Below are the code and all the weights of a small trained network. Each question names an input and a class and asks about switching units off, where a switched-off unit gives its printed mean instead of its output.

import numpy as np


def w(rows, s, z=0):
    codes = np.array(rows[::2]) - 128.0
    scale = np.full(codes.shape[1], s)
    scale[-1] = z or s
    return codes * scale


def norm(h):
    return h / np.sqrt((h * h).mean(-1, keepdims=True) + 1e-5)


def f(y):
    return np.maximum(y, 0)


def log_softmax(a):
    a = a - a.max(-1, keepdims=True)
    return a - np.log(np.exp(a).sum(-1, keepdims=True))


def net(x, mask):
    res = np.array(x, float).reshape(1, 8) / 4 @ E
    u = 0
    for l in range(4):
        y = f(norm(res) @ A[l][:, :-1].T + A[l][:, -1])
        res = res + np.where(mask[u : u + 5], y, B[l][:, -1]) @ B[l][:, :-1]
        u += 5
    return log_softmax(norm(res)[-1] @ U[:, :-1].T + U[:, -1])


A, B = {}, {}
E = w([
[122,129,146,145,125,145],'x0',
[126,127,111,116,130,109],'x1',
[161,2,162,92,113,114],'x2',
[124,128,147,148,124,146],'x3',
[123,193,171,127,132,48],'x4',
[133,184,99,89,24,125],'x5',
[145,133,134,130,131,144],'x6',
[123,125,125,129,128,121],'x7',
],0.0096)
A[0] = w([
[56,129,43,63,152,23,227],'L0N0',
[141,141,152,93,101,143,2],'L0N1',
[101,125,105,95,137,185,250],'L0N2',
[126,124,57,131,3,178,23],'L0N3',
[132,121,215,64,103,116,46],'L0N4',
],0.0058,0.0023)
B[0] = w([
[158,134,169,167,144,187,251],'L0N0',
[94,40,176,55,164,125,136],'L0N1',
[74,146,92,107,189,132,228],'L0N2',
[175,139,82,254,80,74,233],'L0N3',
[221,177,73,195,149,37,179],'L0N4',
],0.0078,0.0033)
A[1] = w([
[162,95,145,102,10,113,149],'L1N0',
[111,151,140,84,122,138,94],'L1N1',
[143,152,116,187,38,51,2],'L1N2',
[107,155,109,141,178,136,14],'L1N3',
[111,148,94,163,95,131,111],'L1N4',
],0.013,0.0029)
B[1] = w([
[1,171,80,157,211,101,244],'L1N0',
[153,63,143,28,153,154,135],'L1N1',
[148,125,130,67,151,133,254],'L1N2',
[98,146,79,149,175,159,178],'L1N3',
[158,137,105,200,64,176,191],'L1N4',
],0.0091,0.0075)
A[2] = w([
[162,3,230,143,140,50,47],'L2N0',
[149,162,171,230,210,221,98],'L2N1',
[189,106,211,181,100,9,143],'L2N2',
[45,48,50,117,146,241,127],'L2N3',
[148,51,174,120,75,25,2],'L2N4',
],0.0062,0.0014)
B[2] = w([
[207,71,126,185,25,188,193],'L2N0',
[69,179,64,153,150,51,242],'L2N1',
[177,135,2,214,122,199,162],'L2N2',
[107,93,94,36,152,240,253],'L2N3',
[207,208,131,206,174,102,149],'L2N4',
],0.0073,0.0055)
A[3] = w([
[88,235,210,171,171,32,173],'L3N0',
[83,254,114,61,32,170,170],'L3N1',
[139,34,158,79,132,215,90],'L3N2',
[114,109,192,197,181,3,253],'L3N3',
[38,96,86,109,96,88,21],'L3N4',
],0.01,0.0025)
B[3] = w([
[120,125,129,6,148,83,253],'L3N0',
[196,37,221,146,80,138,253],'L3N1',
[117,128,244,147,160,71,190],'L3N2',
[138,166,57,202,17,2,205],'L3N3',
[95,158,106,139,211,161,174],'L3N4',
],0.0088,0.0075)
U = w([
[15,137,48,132,205,208,183],'0',
[204,117,69,224,34,149,251],'1',
[96,202,87,68,144,9,189],'2',
[194,152,238,26,61,122,36],'3',
[134,36,231,128,183,164,12],'4',
],0.014,0.002)

Each question gives the input, the list of numbers given to net, and the class t.
The units are the neurons (one row each of A and B). Each row of codes is followed by its name. A weight is (code - 128) times the scale printed after its matrix; where a second scale follows, it is the last column's (A, B and U).
mask holds one flag per neuron, layer by layer. A switched-off neuron (its flag False) gives its mean, the last column of its row in B, instead of its output. The means were averaged over made-up inputs and are rounded, as every weight is.
A unit's drop is (log p(t) with every unit on - log p(t) with that unit switched off) / (log p(t) with every unit on - log p(t) with every unit switched off).
The circuit of an input: a set's keep is (log p(t) with only the set's units on - log p(t) with every unit switched off) / (log p(t) with every unit on - log p(t) with every unit switched off). Starting from the 12 units with the biggest drops (on a tie, the unit counted first), units are removed one at a time, each time the one whose removal leaves the highest keep (on an exact tie, the one counted first), for as long as the keep stays at least 0.8.
units of the circuit, in order: the units of the circuit, biggest drop first
most important unit: the unit with the biggest drop
k most important neurons: the k neurons with the biggest drops, biggest first
k most important neurons of layer l: the k neurons of layer l with the biggest drops, biggest first
drop of u: that unit's drop, to one decimal
input [4,-4,7,4,-7,5,1,0], class 0: units of the circuit, in order : [L1N0]
input [-4,4,2,-3,-5,0,-1,8], class 4: 2 most important neurons : [L1N0 L3N2]
input [-3,2,2,2,8,-4,8,-8], class 1: units of the circuit, in order : [L1N0 L2N2]
input [2,-3,6,-1,2,4,4,2], class 2: units of the circuit, in order : [L1N0 L0N4]
input [0,4,4,6,-6,1,2,-7], class 0: 2 most important neurons : [L3N1 L1N0]
input [6,-5,-1,8,3,0,6,-2], class 2: 2 most important neurons : [L2N3 L2N1]
input [2,-7,0,-8,1,-4,3,-8], class 2: 2 most important neurons : [L2N1 L1N0]
input [-8,4,-5,6,2,1,-8,6], class 3: units of the circuit, in order : [L1N0 L3N1]
input [-7,1,0,-2,-4,1,7,-8], class 1: 4 most important neurons : [L0N3 L1N0 L0N2 L1N2]
input [-2,3,1,-1,-2,0,-3,3], class 4: 4 most important neurons : [L2N3 L1N0 L0N4 L3N2]
input [-2,6,-2,7,-3,7,-5,6], class 1: 2 most important neurons : [L0N3 L3N1]
input [3,3,8,-3,-8,3,2,4], class 0: 2 most important neurons : [L1N0 L3N1]
input [4,-5,2,7,1,-8,2,-1], class 1: units of the circuit, in order : [L2N1 L1N0 L3N3]
input [-3,6,-6,-1,8,6,-1,-1], class 3: most important unit : L3N1
input [7,-7,-5,5,-1,1,-3,-1], class 1: 2 most important neurons : [L1N0 L1N4]
input [5,7,-1,4,1,-6,4,-1], class 2: 3 most important neurons : [L2N1 L3N3 L1N0]
input [-8,0,1,-6,-5,-1,-1,-8], class 4: 3 most important neurons : [L1N0 L3N2 L2N1]
input [1,-2,-3,-2,0,4,0,2], class 1: 2 most important neurons of layer 3 : [L3N0 L3N2]
input [1,-6,2,2,-3,5,-2,-3], class 0: drop of L1N0 : 2.1
input [5,-5,5,-8,-1,5,-4,-7], class 0: most important unit : L1N0
input [-6,8,-8,3,7,7,0,-7], class 3: drop of L3N1 : 0.2
input [8,2,-2,-3,4,8,-5,4], class 3: drop of L3N1 : 0.7
input [6,0,7,3,3,4,4,-2], class 2: drop of L1N0 : 2.1
